Read these off the matrix that follows.
1) Read off the second entry on the main diagonal.
2) Read off the second entry from the end, reading row by row.
3) Read off the entry in the bottom-right corner.
4) Read off the entry just right of the centre entry.
5) Read off the entry just left of the largest entry.
6) Read off the first entry, reading row by row.
7) Read off the first entry in the row that holds the largest entry.
8) Read off the bottom entry of the column that holds the largest entry.
120,128,143,107,146,151,149,121,124
107,140,143,105,145,131,149,112,107
119,133,151,105,134,147,149,122,123
144,107,126,146,108,112,117,142,141
150,106,151,136,104,120,128,145,149
108,142,141,106,145,145,150,110,111
149,105,133,137,104,114,116,149,149
122,139,153,105,139,151,151,122,124
151,110,126,144,106,117,117,142,148
108,142,105,119,150,131,135,112,106
151,111,136,135,109,123,123,149,150
124,132,149,108,139,147,150,128,124
137,113,106,150,124,116,108,134,132
1) 140
2) 134
3) 132
4) 114
5) 139
6) 120
7) 122
8) 106

Read these off the grid that follows. Counting starts at 1.
1) Find the entry in the top-right corner.
2) Find the entry at row 1, column 3.
3) Find the entry in the top-left corner.
4) Find the entry directly above the centre entry.
5) Find the entry in the bottom-left corner.
6) Find the entry at row 3, column 1.
[[152 112 130 124 142 121 132 144 127 129 131 130 126 131 129]
 [140 112 131 120 133 127 132 136 129 126 137 131 133 123 124]
 [147 121 131 110 133 123 125 137 129 129 138 137 126 123 123]
 [139 116 134 113 132 122 129 136 133 122 137 131 130 127 126]
 [140 120 130 114 133 126 129 137 123 122 132 130 127 127 128]
 [142 115 134 115 133 128 126 137 125 127 135 133 127 127 127]
 [144 124 135 110 136 124 125 136 123 124 139 133 127 125 123]
 [141 117 133 111 132 125 131 136 122 123 133 133 127 126 131]
 [138 123 132 115 133 127 136 140 129 126 132 130 128 126 130]]
1) 129
2) 130
3) 152
4) 136
5) 138
6) 147
